Each row is followed by its class.
[-206  463 -204  158  132  156  300 -182  191   64  256   80 -298 -240
 -697 -101 -313  -50 -226 -332 -433 -161  118  126  -83  272  156  298
 -602   26   76 -196 -257]
K_547
[  72  -84   12  144   -5 -169   23   79    1  106  -80 -174   51  157
  -13  245   -9  -91   45   24   19  -66 -394  -63 -168 -265  -77  139
  133 -236  102  -44   75]
K_57
[-120  210  -83 -109   16 -229  660 -118   72  132  192  254   -4 -178
  157 -433   11  -81  164   22 -303  -24 -406  120 -144   30 -136  387
 -147   51   -4 -105   62]
K_139
[ 202  112  215  -31  131 -138  182  306   56   80 -126   -7 -169  -62
  395 -170  188  222  -17   71  291  -12  137 -212   95 -165  193  -44
 -119  163 -110  -54 -362]
K_520
[-344  268    1  167   -6 -377   74  237  321 -113 -169  -77 -188 -184
   49  320   37 -202 -198   -9    0  -56   37  144  -19  147 -115    9
  188  -79  158  235  -20]
K_139
[-400  178 -129 -238  -63   57  271 -226 -172  154   73    1  175 -463
  191 -217  189 -225   13  -19  -17  -17 -445   20  -93   52   63  -50
  -89 -329  116 -204 -460]
K_139
[-176  671  -92 -213  186  -19   48  122   26    4 -185  -57 -126 -313
   53  -92  -62  128 -141 -224  129 -324   30   12  -14  249  379 -130
 -156  186  205    0 -500]
K_825
[-262   31  -52   75  264 -125 -197  406 -101  154   27  -30  -13  -48
  203 -194  -17  293 -175  -21 -136 -356  -36  -12  -22  -87   57   78
 -380  274   85  191 -519]
K_547
[-366 -197   11  -10  -64  -71   29    4   66 -112  -99 -136 -108 -354
  239   -1  203 -311   15  173  241  157  590  219   46  208  112 -227
  130 -174  -17   -5 -446]
K_139
[ -34  387  -87 -146  114   59  -95 -130  -75   -1   67   22  195 -299
  209  159  -22   81  -71  -83  108 -308 -529  -88 -207  102  382   91
  -34  -34  257  -56   48]
K_520
[ 274  -88  -13   52   15  182  -81 -563 -120   54   40  167  383  238
 -382 -145 -241   87  652  -38  -81   88 -461 -367 -141 -131  303  -27
 -344 -249 -355 -347  296]
K_139
[ 105 -168   26  304  204  -39   46  232  189  -86 -209 -124 -304  432
 -666  361 -183   81 -401 -122  -13    0  572 -159  -10   64   86  -56
 -378   53 -123  164 -349]
K_520
[-208  342  233  116  -36 -214  -86  124  -90  -42   59 -191   68  -11
  233 -296  -16  150   10 -305 -277 -192 -290  186  -76   -6  -92  155
 -269   74   22  -15 -113]
K_785
[-113 -202  118    0  -31 -155   32 -222 -194   84  238  -26  206 -166
  115 -501  107  264  213  -99 -290  -73 -420  -65 -173 -267  -60  146
 -448 -317 -213 -179 -386]
K_139
[ 318 -696  115  149   85 -138 -787  386  -56  156  435   50  -33  627
  307 -601  -49  758  344  181  -97  195  198  -29 -356 -495   17  520
 -480 -215 -489  -11 -177]
K_418
[  48  -62  -46  -11  -32  174 -389  160 -153   70  116  -40   47  153
  230  103  -88  281 -192   23 -156   14   -3  -79 -236 -256    6  188
 -118 -202   31  -48   12]
K_139
[ -72  135  -54 -100   32  206 -516 -222  -48  -44  145 -212    6 -539
  133  -97   38  364 -278 -160   -8 -293  172  -66 -149  -49  355  -26
 -175 -315   87 -124 -340]
K_547
[ 167 -276  173 -194   48  -46   36   61 -108    4 -119 -239  126  141
  290  -64   84 -149  110  136  417  188  205   13  200  270 -133  -72
  303  -90 -159 -127 -127]
K_785
[  69 -140 -124  -26  -96  157  107 -489  -33  -51  137   -4  285 -231
   30 -266  122 -276  151   -2 -168   35 -180   19 -204  -53  269  172
 -149 -346  -84 -241  260]
K_547
[-308  164 -341  116 -147   16  150   42  258  -81  -31   73 -204 -169
 -285  106 -215 -269   78  -31 -161  293  136  315   78  149 -329  -62
  359 -133  127  -71 -201]
K_418
[ 281  445 -109   31   60  232  300   38  186  -76  -44  204 -340 -132
 -463  243 -252   78 -201 -208  -38  198  270    8   -6  124  162    5
   65  209   85 -115  -12]
K_825
[-130    0  -47   77  120 -279  174  390   73   78   18   45   44  212
  120   89  -56  -21  -74   25  -79  -87  -40  269 -133  188 -136  316
  109  255  -58   18  118]
K_520
[-231  248  -38 -118   15 -269   88    0  -50   21  -39 -182  294 -299
  461   29  161 -215  -76  -31   -4 -280 -403  136 -199  108   95  150
   33 -147  157  -35  -56]
K_785
[ 117  363  359   37 -153 -102   75   69 -161  -64  -50 -113  -33 -288
  158   31  156  189 -110 -225   15 -136 -330 -157  142  -15 -138 -163
 -105   51  -63  -75  -32]
K_785
[ 581 -114  258  171  105  -92 -323 -238 -265  -48 -247 -176  405  -64
  158  -24  -32  292  282  -48   95 -205 -683 -257 -488 -208  274  191
  179  -47 -112 -265  542]
K_57
[ -89 -177  -40  102    5 -141 -177 -120   -8  111   52 -127  251  166
  126  -37   -4  -22  106   68 -182  -70 -348    8 -364 -184  238  316
 -174 -478    1 -124  226]
K_952
[ -20 -323   84  353  136  145  -78 -468  177 -210  203    4 -244 -157
 -654  -97 -123  115   20 -120 -239  -92  804   60 -210  161  327  170
 -590 -224 -199  -60   83]
K_952
[ 592    0  250  216  299  445 -237 -118   23 -397 -161  101   39  366
 -434  523 -229  -70 -146 -162   36 -146  514 -228 -153  -18  773  241
 -377  160  116   96  806]
K_520
[  82 -157  266  -95  134   88  -81    9 -331   -8  108 -296   -1  -44
  160 -409  182  -34  -50 -114  -46 -264   -9  -96  214   51   93  -63
 -431  157  -67   55  -12]
K_418
[-168   87 -115 -115   56 -153  861  369  313    6  -95  356 -420   61
 -130   92   94 -501  140  246  158  158  218   66  550  146 -299  -66
  123  251   17   82   74]
K_520
[ 117   79    0  144  132  -72 -876  120 -173  123 -155 -414  284 -189
  443  254  -56  646 -183  -84  224 -448 -404 -175 -447 -117  399   25
  288 -273  169  -34  -84]
K_952
[-145   45 -135   -6  157 -104  327  316    6   42   48  196  -13  154
  -32 -325 -117 -100  257  -21 -172  -65 -265  138  331   -4 -356  100
  -60  461  -12   28 -107]
K_520
[  39    5  -26  -40  183 -364  237  480   59  -14 -127  270  162   70
  474  251   58  119   34  230  158 -144 -356   49  -18   87   24  186
  302  258   59  100  240]
K_520
[ 278  284 -157  180   42  213 -101   70  140  156  121  -45 -216  257
 -463  177 -445  177 -299 -184 -240   47   36 -103  -60   12  225  186
 -173  131   63 -101   67]
K_520
[ -47  571 -305 -124 -123 -242  287  -89  217  128  -39  -65   95 -502
  269   -4  -60   66  -90 -111   17   30 -582  106 -140  127 -182   75
  554 -195  189 -236 -356]
K_547
[-339  346  276   51   77  146 -385    0 -168 -119  125  -73 -254 -425
 -211  -37   84  200 -324 -334  -96 -341  344  103   48  305  338 -243
 -553  241  263  211 -375]
K_520
[-393  460 -195 -227 -133   47  819 -546   17 -105   30   14   16 -881
    2 -376  174 -435   16 -221 -187   -5 -142  227   74  200  201 -257
  -60  -60   94 -305 -416]
K_785
[  66 -233 -300   87  -85 -150  376  145  268   54   74  245 -250  -12
   71 -178  -51   -3  217  236 -138  289  187  136  -98 -203 -265  260
  284 -135 -113  -40   67]
K_139
[  88 -222  338  214  -32  475 -715 -154 -460 -114  -32 -215   88  305
 -360  328  -19  150  -15 -248  -91  -97  156 -150 -292 -259  474 -178
 -523 -304  158   55  144]
K_825
[-250  -95   -6   70  -51 -434  166  -48  179 -101   42   46  131  -31
  223 -178   88  -66  316   40  -76   10  -73  339 -282   38  -90  271
   90 -195  -83   -8  -24]
K_547
[-303    3  -97  -55  -73  -88  185 -323   21   61  274   71   51 -509
   79 -480  198  -21  182  -37 -263 -114 -185  100 -137 -116  146  106
 -363 -377  -48 -179 -326]
K_418
[ 380  -86  -73  -81  269  -90  -25  159  -99   52  126   33  163  336
  205 -198  -91  286  235  -32  -47 -195 -479  -72 -151 -213   59  394
 -135   82  -10 -123  191]
K_520
[ 147 -333  294   11  149   55   72   38 -381  300   23  132  103  149
   23  -79  148  141  131  199   20 -107 -242 -387  -67 -180   -3   29
 -466   40 -120  -24   31]
K_57
[  78 -402  243  248    4  111 -476   37 -209 -105  251  -24  148  470
 -121  -18  -36  383  -39 -193 -324  -85   41   -4 -231 -392   17  260
 -462 -183  -83  138   83]
K_139
[ 383  425   97   59 -108  124 -373   33 -200  -47 -173 -247   37  -11
   68  253 -148  319 -114 -285  -40 -183 -264 -156  -38 -193  161 -192
  165  154  199  -48  214]
K_952
[-411  342 -126  -22 -124  174   45   28  102   13   -3 -154 -280 -477
  148   86  157 -280 -239    0  135  -59  443  124  109  106  310 -209
 -101 -160  161 -121 -389]
K_952
[ -67   21   61 -326  187   62  -90  121 -252    2  187  119  109 -540
  710 -247  182  289   21  167  270 -310  176  -67  121  239  398  -69
 -170  269 -121  -39 -216]
K_139
[  -8  -89   77  209  -65  153   29 -210   41   18    0  -33 -274   50
 -615  281 -150 -217   54   11  -46   67   40  -71  167    6 -161 -166
   -6  -76  173   24  129]
K_418
[  18   58   32    3   45  196 -582 -124 -403  112   77 -187  330  -21
  105   16   53  233  -39 -170 -146 -442 -343  -86 -273  -32  230   44
 -315 -138  130 -124  123]
K_139
[ 434 -163  -72  148  196  268 -376   14  -64  -88   31 -167  132  470
 -226   56 -281  203  113 -181   68  -24  185 -104 -144 -165  486  228
 -309 -191  -73 -195 -127]
K_952
[  40   78 -139   56  -71 -494  598  283  374  199  -99  259  -81   53
  372 -199   39   29  331  253  -24  282 -301   12  -13 -319 -411  228
  414  -27 -194 -118  -32]
K_139
[-305  348  -32   85  -28   86  253 -611   41  137  207  108  -94 -489
 -356 -310  -16 -101   99 -135 -334 -149 -234    5 -185   84  222   18
 -530 -153  192 -169 -157]
K_785
[ 218  132  -24   61   74  239 -529 -266  -85  -25   28 -213   65    4
 -244   71 -170  274   33 -207  -37 -242   28 -170 -127   12  317  -35
 -289 -252   -3 -238   95]
K_785
[ 289  157  109   43   55  169 -354   69 -175 -260  -69 -118   24   50
 -142  145 -136  211  -52 -327   39  -55  -50   11  -85  -12  141  -31
   52  100  103   24   58]
K_57
[ -61   52  262  -21  -51 -291  626  112   40  -99 -342 -151    2 -233
  225  344  352 -653 -106   96  191   37  -32    7  130   77 -268  -99
  308  -24   65   89  176]
K_418
[ 119 -218  300 -176  123  -60    4  -32 -425  -61 -111  -61  264 -104
  452 -215  272  -44  144  105  130 -258 -343  -65 -141   29   18   75
  -35  158   17   22  344]
K_57
[ 238 -356  123  168  139  -93 -139 -100  -31  213  191   24   41  175
  210 -363   78  347  267  179 -176 -187 -226 -308 -217 -471  184  344
 -517 -306 -129 -103  167]
K_139
[ 258   49   75  205  216  -91  140  384  175 -135 -132   49  -57  375
 -133  257 -151 -202   11  -15  153  142 -116   87  123   63   55  224
  159  305    0  -51  272]
K_57
[ -18  419   -5  -63   53   11  334 -338  121 -156  -54   13   38 -286
 -200   93  -25 -181  -71 -251 -140 -113 -151   21 -117  111  163   81
  -56  -85  122  -95  209]
K_547
[ 533 -716   50   98  -48  -44 -568 -112  -59   33   96  -51  257  622
   94 -151 -188  461  427  228  -77  181 -245 -164  -70 -540 -106  153
  176 -246 -221 -135  401]
K_547
[ 503 -637 -234  194 -237   35 -749   19  -72   54 -140  -15  392  501
   -4  533 -207  566  128  192  -67  229 -328 -232 -575 -651  -96  196
  558 -899  -88 -142  422]
K_785
[-217  -98   51   34   30  102  411 -321  163   54  -52  231 -209 -344
 -287 -119    8   59  -13  139 -127   -4  520 -196  147 -116  170 -216
 -288  -42 -164  -79 -207]
K_547
[-237  372  209  109   94  199  -47 -107  -70 -252 -187 -121 -180 -426
 -219  248  161 -337  -30 -220  169 -249  328  124  170  474  331 -352
 -160   82  285    1   55]
K_418
[-108 -446  -50  180  -17 -288  -13   27  151   36   16  109   99  272
  125 -482   61   35  427  176 -234  110  109  196 -234 -301   38  291
 -146 -224 -216  -37   19]
K_547
[  71 -496 -212 -305  -59  -94  297  -55  -16 -102  -59  171   90 -128
  357  -74  189  132  -11  311  257  338  367  129 -287  143 -132  -20
  491 -196 -311  -77 -100]
K_785
[ 261   60 -341 -267  110 -385  498  196  179 -124 -195  -19  192 -247
  660   63 -152   -9  127  219  270  -26 -394  115  -59  -66  -30  232
  893  246 -103 -165  188]
K_952
